Below is a small trained network, with its code and all its weights. Each question gives an input and a class and asks what happens when units are switched off, that is, made to give their printed mean instead of their output.

import numpy as np


def w(rows, s, z=0):
    codes = np.array(rows[::2]) - 128.0
    scale = np.full(codes.shape[1], s)
    scale[-1] = z or s
    return codes * scale


def norm(h):
    return h / np.sqrt((h * h).mean(-1, keepdims=True) + 1e-5)


def f(y):
    return y / 2 * (1 + np.tanh(0.7978845608 * (y + 0.044715 * y**3)))


def log_softmax(a):
    a = a - a.max(-1, keepdims=True)
    return a - np.log(np.exp(a).sum(-1, keepdims=True))


def net(x, mask):
    res = np.array(x, float).reshape(1, 6) / 4 @ E
    u = 0
    for l in range(3):
        y = f(norm(res) @ A[l][:, :-1].T + A[l][:, -1])
        res = res + np.where(mask[u : u + 4], y, B[l][:, -1]) @ B[l][:, :-1]
        u += 4
    return log_softmax(norm(res)[-1] @ U[:, :-1].T + U[:, -1])


A, B = {}, {}
E = w([
[132,90,143,239,79,76,182,154,180],'x0',
[118,128,140,126,136,144,130,148,131],'x1',
[143,122,116,123,121,118,127,115,127],'x2',
[30,45,153,89,182,77,89,63,162],'x3',
[64,135,11,123,123,148,183,125,124],'x4',
[116,139,135,141,125,135,122,120,126],'x5',
],0.011)
A[0] = w([
[182,254,89,84,154,115,85,163,127,13],'L0N1',
[194,186,186,137,100,117,124,167,70,31],'L0N2',
[150,189,53,155,136,166,160,137,83,4],'L0N3',
[145,58,189,127,135,94,84,103,87,246],'L0N4',
],0.008,0.0016)
B[0] = w([
[101,173,111,99,37,104,157,125,155,204],'L0N1',
[162,171,92,113,189,143,248,31,191,214],'L0N2',
[115,135,133,93,54,130,56,217,125,203],'L0N3',
[154,196,164,126,126,147,2,180,131,253],'L0N4',
],0.0087,0.0049)
A[1] = w([
[198,147,63,255,112,174,157,160,105,72],'L1N1',
[243,158,196,85,107,154,132,75,90,120],'L1N2',
[186,123,180,183,127,81,141,129,241,2],'L1N3',
[113,32,145,195,104,65,113,144,192,58],'L1N4',
],0.0078,0.0031)
B[1] = w([
[141,79,145,129,164,128,119,148,57,238],'L1N1',
[80,167,149,137,156,135,208,85,123,255],'L1N2',
[209,66,132,142,136,194,99,148,152,238],'L1N3',
[116,248,117,147,105,108,150,144,175,235],'L1N4',
],0.016,0.0043)
A[2] = w([
[191,67,98,254,145,164,178,174,45,117],'L2N1',
[66,71,41,134,181,135,128,56,151,2],'L2N2',
[141,149,60,170,112,67,120,240,33,22],'L2N3',
[64,98,70,175,83,28,186,145,173,16],'L2N4',
],0.0067,0.0033)
B[2] = w([
[152,9,183,97,128,69,182,82,139,252],'L2N1',
[40,69,91,68,140,243,135,137,223,166],'L2N2',
[17,89,124,149,40,56,131,154,98,190],'L2N3',
[135,229,158,152,166,163,215,102,175,180],'L2N4',
],0.012,0.0043)
U = w([
[115,253,138,146,151,154,249,108,173,252],'0',
[121,149,225,78,222,136,14,75,101,48],'1',
[229,48,213,180,144,141,204,127,134,63],'2',
[156,170,201,230,130,94,33,184,202,150],'3',
[100,169,52,94,22,156,131,211,69,78],'4',
[53,80,53,82,175,191,63,126,152,108],'5',
[83,40,148,195,64,50,190,188,111,105],'6',
],0.015,0.0044)

Each question gives the input, the list of numbers given to net, and the class t.
The units are the neurons (one row each of A and B). Each row of codes is followed by its name. A weight is (code - 128) times the scale printed after its matrix; where a second scale follows, it is the last column's (A, B and U).
mask holds one flag per neuron, layer by layer. A switched-off neuron (its flag False) gives its mean, the last column of its row in B, instead of its output. The means were averaged over made-up inputs and are rounded, as every weight is.
A unit's drop is (log p(t) with every unit on - log p(t) with that unit switched off) / (log p(t) with every unit on - log p(t) with every unit switched off).
The circuit of an input: a set's keep is (log p(t) with only the set's units on - log p(t) with every unit switched off) / (log p(t) with every unit on - log p(t) with every unit switched off). Starting from all 12 units, units are removed one at a time, each time the one whose removal leaves the highest keep (on an exact tie, the one counted first), for as long as the keep stays at least 0.8.
circuit, biggest first: the units of the circuit, biggest drop first
most important unit: the unit with the biggest drop
k most important neurons: the k neurons with the biggest drops, biggest first
k most important neurons of layer l: the k neurons of layer l with the biggest drops, biggest first
drop of u: that unit's drop, to one decimal
input [2,5,1,-8,2,5], class 6: 2 most important neurons : (L1N1 L2N3)
input [4,1,-5,-1,-8,1], class 2: circuit, biggest first : (L1N3 L0N2)
input [1,-4,6,-8,8,-7], class 6: most important unit : L1N1
input [4,-6,1,2,-1,-7], class 3: circuit, biggest first : (L1N4 L1N3)
input [2,1,2,1,0,6], class 3: 2 most important neurons of layer 1 : (L1N4 L1N2)
input [8,5,-3,3,0,4], class 3: 3 most important neurons : (L1N4 L1N3 L1N2)
input [0,4,2,-5,6,8], class 4: 2 most important neurons : (L0N3 L0N1)
input [8,-2,2,4,3,-4], class 0: 2 most important neurons : (L1N4 L2N4)
input [4,3,7,1,-2,-6], class 3: 2 most important neurons : (L1N4 L0N2)
input [0,7,-1,-8,6,0], class 4: 2 most important neurons : (L0N3 L0N1)
input [-1,4,-4,2,5,-4], class 5: 2 most important neurons of layer 1 : (L1N4 L1N2)
input [7,5,-3,8,0,4], class 3: 2 most important neurons of layer 1 : (L1N2 L1N3)
input [1,2,2,7,-7,8], class 3: 2 most important neurons of layer 2 : (L2N1 L2N2)
input [7,5,-5,2,5,0], class 0: circuit, biggest first : (L2N4)
input [-2,-6,7,-5,7,7], class 4: 2 most important neurons of layer 0 : (L0N3 L0N1)
input [4,4,5,-6,-1,-4], class 2: drop of L0N2 : 0.5
input [0,1,-5,-6,8,-4], class 4: drop of L0N1 : 0.4
input [8,-5,-2,8,0,6], class 3: drop of L2N4 : -0.1
input [5,-3,-7,-7,4,-8], class 6: drop of L2N3 : 0.2
input [8,-8,0,-7,7,6], class 6: most important unit : L2N3
